Below is a small trained network, with its code and all its weights. Each question gives an input and a class and asks what happens when units are switched off, that is, made to give their printed mean instead of their output.

import numpy as np


def w(rows, s, z=0):
    codes = np.array(rows[::2]) - 128.0
    scale = np.full(codes.shape[1], s)
    scale[-1] = z or s
    return codes * scale


def f(y):
    return y / 2 * (1 + np.tanh(0.7978845608 * (y + 0.044715 * y**3)))


def log_softmax(a):
    a = a - a.max(-1, keepdims=True)
    return a - np.log(np.exp(a).sum(-1, keepdims=True))


def net(x, mask):
    res = np.array(x, float).reshape(1, 6) / 4 @ E
    y = f(res @ A[0][:, :-1].T + A[0][:, -1])
    res = res + np.where(mask, y, B[0][:, -1]) @ B[0][:, :-1]
    return log_softmax(res[-1] @ U[:, :-1].T + U[:, -1])


A, B = {}, {}
E = w([
[9,148,201,133,202,87,146,49,23,50,50,23],'x0',
[35,102,18,181,50,207,65,6,67,90,207,171],'x1',
[106,236,82,240,161,68,24,98,183,206,40,151],'x2',
[181,3,61,91,133,53,185,52,59,199,29,191],'x3',
[197,115,136,20,229,137,24,18,144,213,222,14],'x4',
[48,220,108,27,211,213,164,172,61,232,118,221],'x5',
],0.004)
A[0] = w([
[191,146,226,105,194,68,178,229,170,165,71,96,6],'neuron 1',
[176,131,134,34,216,154,52,41,131,197,210,53,14],'neuron 2',
[239,102,66,133,55,157,106,195,226,186,180,215,80],'neuron 3',
[57,155,122,191,43,137,228,231,106,56,60,230,39],'neuron 4',
[27,141,216,143,195,75,154,53,37,50,53,45,81],'neuron 5',
[196,152,219,98,193,65,177,224,173,154,66,100,13],'neuron 6',
[194,13,49,95,132,27,188,42,55,199,23,188,159],'neuron 7',
[25,133,204,146,191,85,153,65,27,60,54,31,75],'neuron 8',
[190,154,218,94,185,59,179,230,175,161,66,90,31],'neuron 9',
[240,106,62,130,54,161,110,201,212,189,182,207,58],'neuron 10',
[193,156,215,96,195,49,176,226,179,152,70,101,39],'neuron 11',
[113,208,104,212,149,72,39,86,179,186,42,138,109],'neuron 12',
[55,217,97,49,214,222,160,175,69,235,127,227,13],'neuron 13',
[49,212,89,39,206,219,154,178,63,228,117,221,27],'neuron 14',
[170,122,128,26,223,153,34,49,129,192,209,56,3],'neuron 15',
[104,203,82,220,158,63,39,103,183,204,43,131,154],'neuron 16',
[72,238,210,157,128,214,60,207,208,62,229,67,129],'neuron 17',
[54,114,37,172,62,205,82,22,77,105,190,162,24],'neuron 18',
[228,33,137,231,24,19,60,89,236,38,127,21,225],'neuron 19',
[56,118,33,163,62,210,81,26,74,99,187,162,43],'neuron 20',
[55,147,122,199,47,141,228,234,99,59,61,226,51],'neuron 21',
[147,27,190,33,107,198,240,155,68,57,215,107,205],'neuron 22',
[145,29,191,27,99,188,236,155,69,55,213,109,199],'neuron 23',
[79,237,198,163,129,214,60,214,210,54,222,58,119],'neuron 24',
[110,207,84,210,161,62,36,102,182,192,46,143,117],'neuron 25',
[46,111,25,172,75,206,84,26,87,97,186,164,35],'neuron 26',
[183,2,56,103,154,33,182,51,59,194,32,191,185],'neuron 27',
[113,217,62,208,165,70,49,102,190,189,42,136,123],'neuron 28',
[100,213,80,213,165,66,35,105,178,202,44,150,111],'neuron 29',
[229,105,55,127,64,159,124,199,228,188,184,205,47],'neuron 30',
],0.0037,0.00062)
B[0] = w([
[55,63,128,87,149,53,51,127,156,144,192,211,184],'neuron 1',
[223,93,76,228,143,77,77,90,232,183,27,42,198],'neuron 2',
[119,216,70,83,205,174,114,70,115,37,94,167,207],'neuron 3',
[239,56,72,227,159,76,50,89,238,174,33,40,201],'neuron 4',
[124,212,54,53,201,198,65,71,134,39,87,189,201],'neuron 5',
[49,62,129,86,142,55,51,132,151,144,198,203,184],'neuron 6',
[82,134,220,129,57,218,166,52,164,197,105,176,217],'neuron 7',
[121,220,47,47,202,206,65,65,136,38,79,191,199],'neuron 8',
[62,64,132,86,143,63,57,127,150,131,190,204,187],'neuron 9',
[112,218,59,72,213,177,101,63,118,36,93,164,204],'neuron 10',
[63,61,138,87,141,64,57,130,143,136,195,205,188],'neuron 11',
[160,79,128,81,91,169,109,182,74,116,158,101,184],'neuron 12',
[239,105,184,217,213,86,215,84,60,73,202,114,212],'neuron 13',
[234,96,191,232,214,77,216,88,49,81,209,106,211],'neuron 14',
[216,87,81,223,150,82,75,94,224,179,40,44,200],'neuron 15',
[169,81,129,80,87,181,113,197,68,115,157,93,193],'neuron 16',
[93,112,229,148,55,213,169,46,178,205,99,174,200],'neuron 17',
[53,49,125,95,150,31,52,155,154,148,200,199,189],'neuron 18',
[200,148,210,206,231,96,254,69,18,47,235,157,255],'neuron 19',
[69,50,129,100,143,37,52,166,149,145,192,192,190],'neuron 20',
[240,55,74,218,151,74,41,86,231,178,34,37,202],'neuron 21',
[199,74,90,75,68,183,76,216,75,122,116,58,207],'neuron 22',
[192,80,96,75,70,182,79,210,80,115,119,54,206],'neuron 23',
[88,106,231,145,59,206,167,48,166,203,102,180,199],'neuron 24',
[165,79,127,77,73,179,114,195,58,113,153,81,188],'neuron 25',
[62,50,127,90,148,34,45,155,154,146,200,195,189],'neuron 26',
[86,128,223,133,46,229,176,56,162,201,110,177,213],'neuron 27',
[173,84,128,81,78,182,118,200,59,119,147,86,189],'neuron 28',
[176,76,127,85,81,185,108,195,71,114,149,77,191],'neuron 29',
[114,224,50,67,208,174,103,70,123,36,75,174,202],'neuron 30',
],0.0046,0.0047)
U = w([
[175,104,74,210,141,66,86,113,229,171,32,45,121],'0',
[30,86,127,80,135,14,78,156,142,141,204,210,125],'1',
[107,250,59,56,183,190,113,95,116,40,80,169,126],'2',
[179,133,184,215,181,82,247,108,36,88,210,119,133],'3',
[78,136,221,132,35,220,178,85,163,210,98,165,139],'4',
[156,95,100,64,51,183,112,252,48,123,134,47,138],'5',
[59,220,89,129,80,54,219,179,134,158,126,85,124],'6',
[4,233,58,118,84,29,254,219,126,175,110,53,12],'7',
],0.0082,0.011)

Each question gives the input, the list of numbers given to net, and the class t.
The units are the neurons (one row each of A and B). Each row of codes is followed by its name. A weight is (code - 128) times the scale printed after its matrix; where a second scale follows, it is the last column's (A, B and U).
mask holds one flag per neuron, in row order. A switched-off neuron (its flag False) gives its mean, the last column of its row in B, instead of its output. The means were averaged over made-up inputs and are rounded, as every weight is.
A unit's drop is (log p(t) with every unit on - log p(t) with that unit switched off) / (log p(t) with every unit on - log p(t) with every unit switched off).
The circuit of an input: a set's keep is (log p(t) with only the set's units on - log p(t) with every unit switched off) / (log p(t) with every unit on - log p(t) with every unit switched off). Starting from the 12 units with the biggest drops (on a tie, the unit counted first), units are removed one at a time, each time the one whose removal leaves the highest keep (on an exact tie, the one counted first), for as long as the keep stays at least 0.8.
circuit, biggest first: the units of the circuit, biggest drop first
most important unit: the unit with the biggest drop
k most important neurons: the k neurons with the biggest drops, biggest first
drop when u is switched off: that unit's drop, to one decimal
input [5,0,-7,-2,-5,5], class 5: 3 most important neurons -> neuron 22; neuron 23; neuron 19
input [2,3,7,-2,0,-8], class 3: most important unit -> neuron 19
input [7,-3,-2,-1,-1,-7], class 2: 2 most important neurons -> neuron 8; neuron 5
input [-8,2,-2,6,0,7], class 2: 3 most important neurons -> neuron 30; neuron 10; neuron 3
input [5,2,-5,6,-2,5], class 4: 2 most important neurons -> neuron 27; neuron 7
input [1,8,-7,-7,8,2], class 0: circuit, biggest first -> neuron 2; neuron 15
input [3,-5,2,-6,-7,-4], class 0: 2 most important neurons -> neuron 4; neuron 21
input [0,-3,-1,6,5,7], class 3: 2 most important neurons -> neuron 14; neuron 13
input [-3,-3,-6,-4,8,-2], class 0: 2 most important neurons -> neuron 2; neuron 15
input [-7,-5,8,-8,-6,-4], class 4: 2 most important neurons -> neuron 24; neuron 17
input [-8,3,-5,1,-5,7], class 2: 4 most important neurons -> neuron 30; neuron 10; neuron 3; neuron 19
input [6,1,-5,3,-3,3], class 2: 2 most important neurons -> neuron 8; neuron 5
input [-1,-6,7,-6,4,-7], class 3: drop when neuron 22 is switched off -> 0.1
input [-5,3,-4,-8,5,-1], class 4: circuit, biggest first -> neuron 17
input [-6,-5,-4,3,1,-5], class 2: drop when neuron 22 is switched off -> 0.0
input [-7,-4,6,7,1,-7], class 2: drop when neuron 3 is switched off -> 0.2
input [1,6,2,4,0,-1], class 1: drop when neuron 26 is switched off -> 0.2
input [6,-1,-2,8,-6,-2], class 4: 2 most important neurons -> neuron 27; neuron 7
